Below are the code and all the weights of a small trained network. Each question names an input and a class and asks about switching units off, where a switched-off unit gives its printed mean instead of its output.

import numpy as np


def w(rows, s, z=0):
    codes = np.array(rows[::2]) - 128.0
    scale = np.full(codes.shape[1], s)
    scale[-1] = z or s
    return codes * scale


def f(y):
    return y / 2 * (1 + np.tanh(0.7978845608 * (y + 0.044715 * y**3)))


def log_softmax(a):
    a = a - a.max(-1, keepdims=True)
    return a - np.log(np.exp(a).sum(-1, keepdims=True))


def net(x, mask):
    res = np.array(x, float).reshape(1, 2) / 4 @ E
    y = f(res @ A[0][:, :-1].T + A[0][:, -1])
    res = res + np.where(mask, y, B[0][:, -1]) @ B[0][:, :-1]
    return log_softmax(res[-1] @ U[:, :-1].T + U[:, -1])


A, B = {}, {}
E = w([
[168,245,132,182,2,78,64],'x0',
[171,73,46,217,187,92,58],'x1',
],0.0089)
A[0] = w([
[7,109,173,67,100,212,208,227],'n0',
[175,152,112,191,56,90,118,57],'n1',
[125,95,143,75,182,169,194,19],'n2',
[207,106,88,174,183,95,121,109],'n3',
[166,121,83,183,152,63,86,81],'n4',
[83,100,120,104,188,168,161,26],'n5',
[127,133,81,168,163,108,124,52],'n6',
[75,62,128,79,182,153,146,254],'n7',
[170,124,86,174,162,111,92,55],'n8',
[140,172,148,169,80,118,71,12],'n9',
[79,95,93,115,195,126,130,69],'n10',
[121,59,90,102,148,161,161,34],'n11',
[149,129,89,167,199,130,94,184],'n12',
[92,166,185,56,74,168,179,56],'n13',
[188,169,94,175,47,47,68,251],'n14',
[141,181,165,151,86,72,87,20],'n15',
],0.011,0.0066)
B[0] = w([
[222,169,101,103,209,119,177,247],'n0',
[113,213,71,152,242,93,123,177],'n1',
[34,218,131,80,190,37,58,174],'n2',
[183,205,205,19,90,79,199,177],'n3',
[144,216,209,9,71,45,175,174],'n4',
[6,194,126,115,200,39,35,166],'n5',
[62,216,205,9,140,11,173,141],'n6',
[201,143,42,152,245,193,136,231],'n7',
[70,220,139,57,109,19,166,158],'n8',
[12,202,71,119,186,61,56,164],'n9',
[67,183,65,167,218,84,51,166],'n10',
[20,211,84,119,227,54,59,161],'n11',
[202,126,163,133,114,162,165,184],'n12',
[163,220,135,27,169,52,205,196],'n13',
[164,83,38,166,232,214,146,251],'n14',
[2,179,113,111,184,48,36,169],'n15',
],0.0083,0.015)
U = w([
[46,195,39,169,184,86,45,38],'0',
[124,241,212,8,96,61,229,116],'1',
[217,96,43,207,157,198,190,240],'2',
[38,66,238,183,15,104,60,2],'3',
[22,4,182,48,27,98,21,2],'4',
[36,68,212,166,2,91,48,2],'5',
],0.0087,0.0066)

Each question gives the input, the list of numbers given to net, and the class t.
The units are the neurons (one row each of A and B). Each row of codes is followed by its name. A weight is (code - 128) times the scale printed after its matrix; where a second scale follows, it is the last column's (A, B and U).
mask holds one flag per neuron, in row order. A switched-off neuron (its flag False) gives its mean, the last column of its row in B, instead of its output. The means were averaged over made-up inputs and are rounded, as every weight is.
A unit's drop is (log p(t) with every unit on - log p(t) with that unit switched off) / (log p(t) with every unit on - log p(t) with every unit switched off).
The circuit of an input: a set's keep is (log p(t) with only the set's units on - log p(t) with every unit switched off) / (log p(t) with every unit on - log p(t) with every unit switched off). Starting from the 12 units with the biggest drops (on a tie, the unit counted first), units are removed one at a time, each time the one whose removal leaves the highest keep (on an exact tie, the one counted first), for as long as the keep stays at least 0.8.
units of the circuit, in order: the units of the circuit, biggest drop first
k most important neurons: the k neurons with the biggest drops, biggest first
drop when u is switched off: that unit's drop, to one decimal
input [6,8], class 1: units of the circuit, in order : n4
input [-3,4], class 1: units of the circuit, in order : n14, n3
input [-2,4], class 1: units of the circuit, in order : n14, n3
input [6,7], class 1: 3 most important neurons : n4, n3, n8
input [-4,-4], class 0: 4 most important neurons : n3, n4, n7, n2
input [8,-8], class 0: 3 most important neurons : n14, n15, n9
input [-1,3], class 2: 2 most important neurons : n13, n2
input [-3,-2], class 2: 2 most important neurons : n15, n9
input [2,6], class 1: drop when n14 is switched off : 0.0
input [4,-4], class 0: drop when n7 is switched off : 0.2
input [-4,6], class 1: drop when n3 is switched off : 0.1
input [5,6], class 1: drop when n3 is switched off : 0.5
